Read these off the table that follows. Indices start at 1.
1) Find the entry just left of the smallest entry.
2) Find the top entry of the column that holds the smallest entry.
3) Find the entry just right of the smallest entry.
4) Find the entry in row 1 and column 1.
5) Find the top-right entry.
6) Find the smallest entry.
7) Find the entry at row 3, column 3.
8) Find the entry directly above the largest entry.
[[ -1  19  -7  -5  10  10 -26   0]
 [-26 -21 -13  14 -16 -12  -6   7]
 [-16   4  -5  -7   9 -10 -22 -17]
 [-18 -11 -23  -7 -18   4  -3   6]
 [ -1  13 -15  -5 -11  20  -6  -3]
 [-22 -22 -18 -20  -7 -18  -8  11]
 [-13 -20  16  -6  13 -15   6  -6]
 [ -5  11 -21  -2 -15   9 -13  12]
 [  8   7  23  -3  20   7   1 -12]
 [ 31  23  -2   3 -16  21  11   8]
 [ 11 -11  -3  16 -28   5  13  10]]
1) 16
2) 10
3) 5
4) -1
5) 0
6) -28
7) -5
8) 8

Questions about the row below.
1) Report the entry just right of 11.
2) Report the second entry from the right.
3) Report the last entry.
[ 11 -30 -24 -14  17  15 -29  13]
1) -30
2) -29
3) 13

Questions about the table below.
1) Find the entry in the top-left corner.
2) Find the smallest entry in the first row.
3) Find the last entry, reading row by row.
4) Find the smallest entry in the first column.
5) Find the second entry on the diagonal from the top-right corner.
6) Find the largest entry in the last row.
7) Find the fifth-last entry, reading row by row.
8) Find the entry directly above the smallest entry.
[[174 181 182 187 181 166  29 182  22 182 186 177  13]
 [184 174  19  29 180  11 187  20  37 182 187 177 176]
 [185 188  11  31 179  15  13  21 177  22  23 176 184]
 [176 180 185  28 182   3   8  22 187  23 188 181 186]
 [176 197 179 181  21 184  39 191  14 183  18 171 177]
 [181 177 186  28 185   7 182  26  34 184 186 181 176]
 [  2  32 172 187  13 173  11  12 180  19 185   9  23]
 [179 187 186  24 180  11  26  30  35 182 177  17 184]
 [ 27  33   5 187  26  18 184 170  28  21  20 161 172]
 [179 187 186  24 180  11  26  30  35 182 177  17 184]
 [178  35   7 188  24 183  34 174  19 182  21 162  14]
 [181 194 183  26 175  13  11  28 169  24  18  33 190]
 [184 173 187  31 175   7 178  23  39  24 186 183 173]
 [181 188 181  28 180  10  12  27 174  25  27 185 186]
 [ 21 179  18  28 183  14 166  14 197  20 187  16 180]
 [168 196 181 182  16 179  30 183 165 181 177  19 184]]
1) 174
2) 13
3) 184
4) 2
5) 177
6) 196
7) 165
8) 181

Read these off the grid that follows. Counting starts at 1.
1) Find the entry in row 2 and column 3.
2) Find the entry directly above -27.
3) Find the entry directly below the smallest entry.
4) Find the top-right entry.
5) Find the entry in the top-left corner.
6) Find the entry just left of the smallest entry.
7) Find the entry directly below the largest entry.
8) Find the entry at row 1, column 3.
array([[  9, -12, -18,   2],
       [-18,  16,   9, -12],
       [ -2, -14, -32,  -8],
       [ -1,  31, -19,  21],
       [-13,  16,  -6,   2],
       [ 13,   3,  24,   6],
       [  4, -25, -27,  -6],
       [  5,   8, -11,   5]])
1) 9
2) 24
3) -19
4) 2
5) 9
6) -14
7) 16
8) -18

Read these off the array that follows. Indices start at 1.
1) Report the entry directly below the largest entry.
2) Report the entry in row 3 and column 1.
3) Report the entry at row 2, column 1.
4) Report the entry at row 2, column 2.
5) Report the entry directly below the smallest entry.
6) Report the smallest entry.
7) Report the top entry of the column that holds the smallest entry.
8) Report the top-left entry.
[[ 0.09 -0.06 -0.05  0.05 -0.05  0.04]
 [-0.06  0.16  0.00  0.11 -0.08  0.09]
 [ 0.10 -0.03  0.04 -0.01 -0.06  0.02]
 [ 0.00  0.14  0.07 -0.09  0.10  0.01]
 [ 0.22 -0.07  0.04  0.04 -0.10  0.10]
 [-0.10 -0.18 -0.02  0.04  0.17 -0.08]
 [ 0.03  0.07  0.05  0.13  0.05 -0.03]
 [-0.13 -0.10 -0.07  0.09  0.07  0.01]
 [ 0.18 -0.01 -0.05  0.18  0.05  0.00]
 [-0.08  0.09  0.09  0.06 -0.03  0.05]
 [ 0.15  0.14  0.16  0.08  0.14  0.04]
 [-0.09 -0.01 -0.09 -0.07  0.11 -0.17]
 [ 0.21 -0.07  0.01 -0.04 -0.01  0.04]]
1) -0.10
2) 0.10
3) -0.06
4) 0.16
5) 0.07
6) -0.18
7) -0.06
8) 0.09

Read these off the matrix that follows. Rows and columns are numbered from 1.
1) Which number is the entry in row 3 and column 1?
2) Which number is the entry in row 1 and column 3?
3) Which number is the top-right entry?
4) Which number is the entry at row 3, column 2?
5) Which number is the bottom-right entry?
6) Which number is the entry directly below 0.0?
7) Which number is the entry in row 1 and column 2?
8) Which number is the entry in the bottom-left corner?
[[-0.2 -0.2 -0.2  0.3  0.4  0.2  0.1]
 [-0.6 -0.2 -0.8  0.5  0.9  0.2 -0.4]
 [-0.4 -1.4 -1.2  0.7  0.4  0.0  1.6]
 [-0.6 -0.3 -0.8  0.5  1.1  0.2 -0.5]
 [-0.6 -0.2 -0.8  0.5  1.0  0.2 -0.5]
 [-0.6 -1.0 -0.9  0.7  0.3  0.2  1.5]
 [-1.2 -1.6 -1.3  0.1  0.4 -0.3  0.1]]
1) -0.4
2) -0.2
3) 0.1
4) -1.4
5) 0.1
6) 0.2
7) -0.2
8) -1.2
